Below are the code and all the weights of a small trained network. Each question names an input and a class and asks about switching units off, where a switched-off unit gives its printed mean instead of its output.

import numpy as np


def w(rows, s, z=0):
    codes = np.array(rows[::2]) - 128.0
    scale = np.full(codes.shape[1], s)
    scale[-1] = z or s
    return codes * scale


def norm(h):
    return h / np.sqrt((h * h).mean(-1, keepdims=True) + 1e-5)


def f(y):
    return np.maximum(y, 0)


def log_softmax(a):
    a = a - a.max(-1, keepdims=True)
    return a - np.log(np.exp(a).sum(-1, keepdims=True))


def net(x, mask):
    res = np.array(x, float).reshape(1, 8) / 4 @ E
    u = 0
    for l in range(4):
        y = f(norm(res) @ A[l][:, :-1].T + A[l][:, -1])
        res = res + np.where(mask[u : u + 3], y, B[l][:, -1]) @ B[l][:, :-1]
        u += 3
    return log_softmax(norm(res)[-1] @ U[:, :-1].T + U[:, -1])


A, B = {}, {}
E = w([
[170,97,127,64,143,135,80,105,221],'x0',
[180,158,215,197,149,91,92,107,159],'x1',
[147,180,139,45,125,38,126,113,63],'x2',
[147,142,116,155,45,2,77,94,149],'x3',
[86,71,141,224,128,131,92,190,182],'x4',
[65,82,55,177,153,134,47,86,39],'x5',
[90,169,195,155,183,110,101,227,97],'x6',
[41,228,216,73,75,210,123,120,136],'x7',
],0.0049)
A[0] = w([
[83,180,177,150,140,106,98,135,87,58],'0.n0',
[247,167,220,147,91,98,123,84,196,72],'0.n1',
[196,154,192,78,203,77,226,221,103,2],'0.n2',
],0.011,0.0034)
B[0] = w([
[104,132,146,136,162,106,97,141,97,204],'0.n0',
[92,140,152,156,168,67,198,77,214,254],'0.n1',
[254,217,91,122,152,236,65,205,93,219],'0.n2',
],0.0087,0.0066)
A[1] = w([
[101,118,196,16,94,228,151,112,152,18],'1.n0',
[182,144,121,45,87,51,141,76,85,69],'1.n1',
[180,9,66,145,186,124,95,75,126,1],'1.n2',
],0.014,0.0023)
B[1] = w([
[60,171,59,73,100,158,145,159,211,250],'1.n0',
[179,166,131,176,100,70,176,126,76,232],'1.n1',
[164,2,109,59,151,178,75,42,143,254],'1.n2',
],0.0091,0.0064)
A[2] = w([
[125,22,101,208,79,151,127,173,133,15],'2.n0',
[135,156,226,85,141,67,60,129,114,84],'2.n1',
[37,126,142,130,123,189,130,98,8,4],'2.n2',
],0.017,0.0017)
B[2] = w([
[151,91,144,102,124,83,138,210,118,239],'2.n0',
[103,111,155,123,97,169,44,92,124,229],'2.n1',
[82,104,103,254,194,148,198,108,109,253],'2.n2',
],0.015,0.0057)
A[3] = w([
[154,152,91,116,82,60,155,80,23,22],'3.n0',
[7,145,67,92,131,153,150,143,129,59],'3.n1',
[106,110,201,109,98,86,85,176,106,5],'3.n2',
],0.016,0.0017)
B[3] = w([
[170,195,156,123,14,90,171,45,1,210],'3.n0',
[35,126,83,60,49,155,179,146,129,254],'3.n1',
[79,176,139,84,108,76,87,215,137,169],'3.n2',
],0.0079,0.0083)
U = w([
[123,78,143,124,135,84,123,219,145,4],'0',
[166,166,124,115,65,88,164,58,65,203],'1',
[170,6,95,83,155,136,106,82,139,138],'2',
[188,205,125,105,176,216,105,170,124,177],'3',
[76,170,198,142,116,111,27,94,153,74],'4',
[55,112,113,206,173,161,165,127,86,194],'5',
[144,152,169,146,156,97,190,66,247,110],'6',
[45,168,81,58,70,178,177,144,168,131],'7',
],0.012,0.0017)

Each question gives the input, the list of numbers given to net, and the class t.
The units are the neurons (one row each of A and B). Each row of codes is followed by its name. A weight is (code - 128) times the scale printed after its matrix; where a second scale follows, it is the last column's (A, B and U).
mask holds one flag per neuron, layer by layer. A switched-off neuron (its flag False) gives its mean, the last column of its row in B, instead of its output. The means were averaged over made-up inputs and are rounded, as every weight is.
A unit's drop is (log p(t) with every unit on - log p(t) with that unit switched off) / (log p(t) with every unit on - log p(t) with every unit switched off).
The circuit of an input: a set's keep is (log p(t) with only the set's units on - log p(t) with every unit switched off) / (log p(t) with every unit on - log p(t) with every unit switched off). Starting from all 12 units, units are removed one at a time, each time the one whose removal leaves the highest keep (on an exact tie, the one counted first), for as long as the keep stays at least 0.8.
units of the circuit, in order: the units of the circuit, biggest drop first
top k neurons: the k neurons with the biggest drops, biggest first
top k neurons in layer l: the k neurons of layer l with the biggest drops, biggest first
drop of u: that unit's drop, to one decimal
input [5,-1,0,7,0,6,-3,7], class 1: top 3 neurons -> [1.n1, 3.n0, 0.n1]
input [-5,0,3,5,2,2,-1,6], class 5: units of the circuit, in order -> [2.n2]
input [2,-5,-6,7,-8,8,-1,5], class 5: top 3 neurons -> [2.n2, 0.n1, 0.n2]
input [-4,5,4,0,7,7,6,-7], class 0: top 2 neurons -> [2.n0, 3.n2]
input [2,1,5,-5,-2,3,6,5], class 5: top 2 neurons -> [2.n2, 0.n0]
input [5,1,-6,8,0,2,1,2], class 6: top 2 neurons -> [0.n1, 0.n0]
input [-1,2,-6,8,-8,7,4,0], class 5: units of the circuit, in order -> [2.n2, 0.n1, 0.n0]
input [3,3,2,-4,8,1,0,-1], class 0: top 3 neurons -> [2.n0, 3.n2, 2.n2]
input [-3,-7,6,8,1,2,7,2], class 5: units of the circuit, in order -> [2.n2, 0.n1]
input [3,4,-4,-3,-7,-2,1,-7], class 3: top 2 neurons -> [0.n2, 2.n2]
input [-4,-3,-1,7,3,0,-1,8], class 5: top 2 neurons -> [2.n2, 0.n0]
input [7,-8,2,7,-2,-4,3,2], class 1: top 2 neurons -> [1.n1, 3.n0]
input [8,-2,4,7,8,-7,6,6], class 4: top 2 neurons -> [2.n1, 1.n0]
input [3,-3,-7,-5,6,-1,1,-3], class 0: top 4 neurons -> [2.n0, 3.n2, 2.n2, 1.n0]
input [-8,-8,3,-5,-1,5,-4,7], class 5: top neuron in layer 0 -> [0.n1]
input [-4,-5,-5,-5,-7,-2,-1,-6], class 2: top 3 neurons -> [1.n2, 1.n0, 1.n1]
input [7,-8,4,-5,0,-8,8,-2], class 3: drop of 0.n2 -> 1.7
input [-1,2,-7,8,1,4,3,0], class 0: drop of 3.n2 -> 0.0
input [-6,-1,-1,2,-7,-3,8,6], class 3: drop of 0.n2 -> 1.5
input [3,3,7,-6,0,1,4,0], class 3: drop of 0.n2 -> 1.5
